Here is a tiny trained network, its code and every weight. The questions are about switching its units off for an input and a class, where a switched-off unit gives its printed mean instead of its output.

import numpy as np


def w(rows, s, z=0):
    codes = np.array(rows[::2]) - 128.0
    scale = np.full(codes.shape[1], s)
    scale[-1] = z or s
    return codes * scale


def f(y):
    return np.maximum(y, 0)


def log_softmax(a):
    a = a - a.max(-1, keepdims=True)
    return a - np.log(np.exp(a).sum(-1, keepdims=True))


def net(x, mask):
    res = np.array(x, float).reshape(1, 2) / 4 @ E
    y = f(res @ A[0][:, :-1].T + A[0][:, -1])
    res = res + np.where(mask, y, B[0][:, -1]) @ B[0][:, :-1]
    return log_softmax(res[-1] @ U[:, :-1].T + U[:, -1])


A, B = {}, {}
E = w([
[180,178,255,6,241,36],'x0',
[230,96,238,168,182,249],'x1',
],0.0075)
A[0] = w([
[177,164,222,51,191,111,147],'n0',
[73,141,65,102,102,19,253],'n1',
[79,104,42,187,84,178,190],'n2',
[214,112,183,170,169,239,133],'n3',
[108,128,123,188,99,249,154],'n4',
[113,113,67,180,79,197,248],'n5',
[159,131,92,125,104,128,127],'n6',
],0.014,0.006)
B[0] = w([
[125,165,221,103,225,105,249],'n0',
[152,244,91,155,159,50,227],'n1',
[91,147,183,215,91,159,225],'n2',
[154,76,202,131,150,194,234],'n3',
[200,106,57,140,166,174,208],'n4',
[177,142,133,254,115,143,224],'n5',
[104,118,118,136,108,124,142],'n6',
],0.024,0.018)
U = w([
[73,206,107,245,44,80,120],'0',
[113,213,37,28,185,18,221],'1',
[191,1,93,187,102,194,253],'2',
[99,62,188,80,151,138,71],'3',
[113,65,94,127,64,113,18],'4',
[62,88,25,89,93,180,19],'5',
[106,83,43,100,69,119,14],'6',
],0.0067,0.0017)

Each question gives the input, the list of numbers given to net, and the class t.
The units are the neurons (one row each of A and B). Each row of codes is followed by its name. A weight is (code - 128) times the scale printed after its matrix; where a second scale follows, it is the last column's (A, B and U).
mask holds one flag per neuron, in row order. A switched-off neuron (its flag False) gives its mean, the last column of its row in B, instead of its output. The means were averaged over made-up inputs and are rounded, as every weight is.
A unit's drop is (log p(t) with every unit on - log p(t) with that unit switched off) / (log p(t) with every unit on - log p(t) with every unit switched off).
unit that matters most: the unit with the biggest drop
top k neurons: the k neurons with the biggest drops, biggest first
drop of u: that unit's drop, to one decimal
input [1,2], class 3: top 2 neurons : (n1, n5)
input [1,6], class 3: unit that matters most : n5
input [2,0], class 1: top 3 neurons : (n3, n2, n5)
input [0,2], class 2: top 2 neurons : (n0, n1)
input [-1,1], class 2: top 2 neurons : (n1, n0)
input [-7,1], class 2: top 2 neurons : (n4, n1)
input [2,-5], class 1: top 2 neurons : (n2, n5)
input [2,-4], class 1: top 2 neurons : (n2, n5)
input [8,2], class 3: drop of n1 : 0.7
input [5,1], class 3: drop of n1 : 1.6
input [-1,4], class 2: drop of n5 : 0.0
